[[142 120 112 119 151 139 124 131 128]
 [118 114 109 117 112 139 131 151 124]
 [125 137 131 138 124 115 121 115 125]
 [121 124 140 117 123 115 145 121 135]
 [148 130 147 125 140 122 122 122 113]
 [125 131 135 125 123 138 137 130 121]
 [121 138 125 125 129 120 129 106 141]
 [120 133 139 139 118 124 130 128 132]
 [112 106 117 131 132 134 135 141 118]
 [119 111 113 117 137 134 141 141 124]
 [132 135 131 135 108 139 118 128 153]] Answer: 132

[[121 129 124 128 134 134 126 134 130 136]
 [121 125 135 135 129 152 125 136 113 121]
 [123 126 121 126 125 124 137 120 131 126]
 [134 137 129 128 119 126 128 125 124 127]
 [127 121 124 129 127 121 142 110 130 120]] Answer: 127

[[140 132 136 120 126 124 125 135 119 139]
 [139 122 137 140 106 135 122 130 130 109]
 [127 126 135 141 152 146 127 137 145 128]
 [115 135 112  99 102 112 135 130 138 118]
 [141 118 123 127 146 115 121 120 107 123]
 [135 134 108 126 117 142 131 127 147 120]
 [124 135 150 119 133 124 123 127 108 119]
 [120 129 109 151 131 129 138 111 128 134]
 [126 126 137 129 152  99 125 132 119 130]
 [114 123 125 149 109 112 136 120 142 144]] Answer: 114

[[131 145 132 157 136 119 119 112 150 122 141 127 128 143]
 [125 120 127 115 128 134 139 141 120 132 123 126 130 122]
 [124 122 127 120 128 130 136 136 123 128 124 123 129 124]
 [123 118 125 112 128 133 139 141 118 130 121 124 129 120]
 [126 122 125 119 127 131 131 134 122 129 124 127 128 123]
 [122 118 125 114 126 130 136 137 119 128 121 123 128 121]] Answer: 122

[[131 129 117 102 127 144 140]
 [131 130 135 145 132 121 119]
 [129 128 130 135 128 123 122]
 [129 128 119 108 127 140 138]
 [131 129 117 103 128 145 140]] Answer: 131

[[125 127 123 134 129 140 130 125 131]
 [124 116 118 130 120 143 133 120 131]
 [117 116 111 132 128 150 140 127 135]
 [123 122 120 129 128 138 134 128 132]
 [118 109 108 129 121 150 140 122 135]
 [129 126 126 131 124 136 126 122 128]
 [140 147 147 134 131 118 111 124 122]
 [117 111 109 134 122 158 139 119 136]
 [121 119 114 135 126 152 135 121 134]
 [122 117 123 108 129 104 142 147 128]] Answer: 122
---
[127 139 106 135 131] ⇒ 139, 106

[123 138 149 136] ⇒ 149, 123

[150 133 137 126] ⇒ 150, 126

[[114 111 114 112 115 156]
 [119 120 119 120 128 141]
 [148 143 141 136 136 105]] ⇒ 156, 105

[146 155 106 150] ⇒ 155, 106

[[130 146 134 110 137 145]
 [116 154 125 147 120 151]
 [143 139 142 147 135 116]] ⇒ 154, 110
---
[136 118  99 113] value 118

[[149 123 112 133 107]
 [136 114  99 127 113]
 [122 148 149 118 136]] value 149

[120 133 154 112] value 133

[[110 124 110 109]
 [134 129 132 133]
 [147 133 147 150]] value 133

[109 155 145 150 148] value 145

[106 124 156 128 141] value 156

[110 148 127 103 147 157 105] value 147
---
[154 116 152 157 129] ⇒ 154
[112 157 126 116 124] ⇒ 112
[137 128 106 132 125] ⇒ 137
[122 114 124 147  99] ⇒ 122
[150 143 147 126 124] ⇒ 150
[124 144 118 153 130] ⇒ 124
[125 152 100 121 130] ⇒ 125
[149 140 134 133 121] ⇒ 149
[105 141 144 102 107] ⇒ 105
---
[[127 127 130 135 138  98]
 [118 118 122 145 118 145]] ans = 98, 118

[138 144 128 157] ans = 157, 138

[[146  99 142 124]
 [128 128 126 125]
 [124 145 125 129]] ans = 124, 124

[[139 101 122 114 142 115 151]
 [133 117 154 146 141 114 107]
 [154 130 100 144 106 151 110]] ans = 151, 154

[146 143 120 102 130 141] ans = 141, 146

[[133 134 105 112 138]
 [134 125 125 113 137]
 [115 121 112 119 104]] ans = 138, 115
---
[117 122 102 126 132]: 132
[117 153 108 106]: 106
[118 134 125 133 151]: 151
[116 125 150 123]: 123
[149 152 152 137 131 146]: 146
[119 139 153 140]: 140
---
128	113	151	117	120	132 ==> 120
102	157	104	101	134 ==> 101
119	116	117	107	152	144 ==> 152
126	115	145	134	122	126	151 ==> 126
128	145	99	150	155	150 ==> 155
133	101	141	127	126	140	121 ==> 140
152	157	140	101	114 ==> 101
138	115	131	127	137	130	152 ==> 130
150	154	154	138 ==> 154
---
[[148 110 151 134 121 140 136]
 [119 110 142 111 134 108 141]
 [145 141 130 139 101 142 124]] → 141

[[132 111 154 133 123 134 119]
 [133 147 122 134 137 120 129]] → 119

[[133 156 144 132 140 132 119]
 [134 156 142 129 141 133 119]
 [131 157 137 127 147 131 128]] → 119

[[137 124 116 115 126 133]
 [122 122 127 132 135 129]
 [133 142 154 130 129 152]] → 129

[[140 109 123 125 132]
 [139 105 128 124 125]
 [137 111 115 124 130]] → 125

[[123 118 128 118 126 123]
 [137 140 150 141 153 128]] → 123

[[104 138 135 132 131 131 104]
 [ 98 139 128 125 142 142  98]] → 104

[[142 131 131 140 126 133]
 [124 152 151 120 124 116]] → 133

[[100 131 147 129 129 153]
 [145 126 117 127 127 113]
 [153 123 114 125 126 111]] → 113

[[115 127 118 148]
 [109 133 139 129]
 [110 155 144 127]] → 129
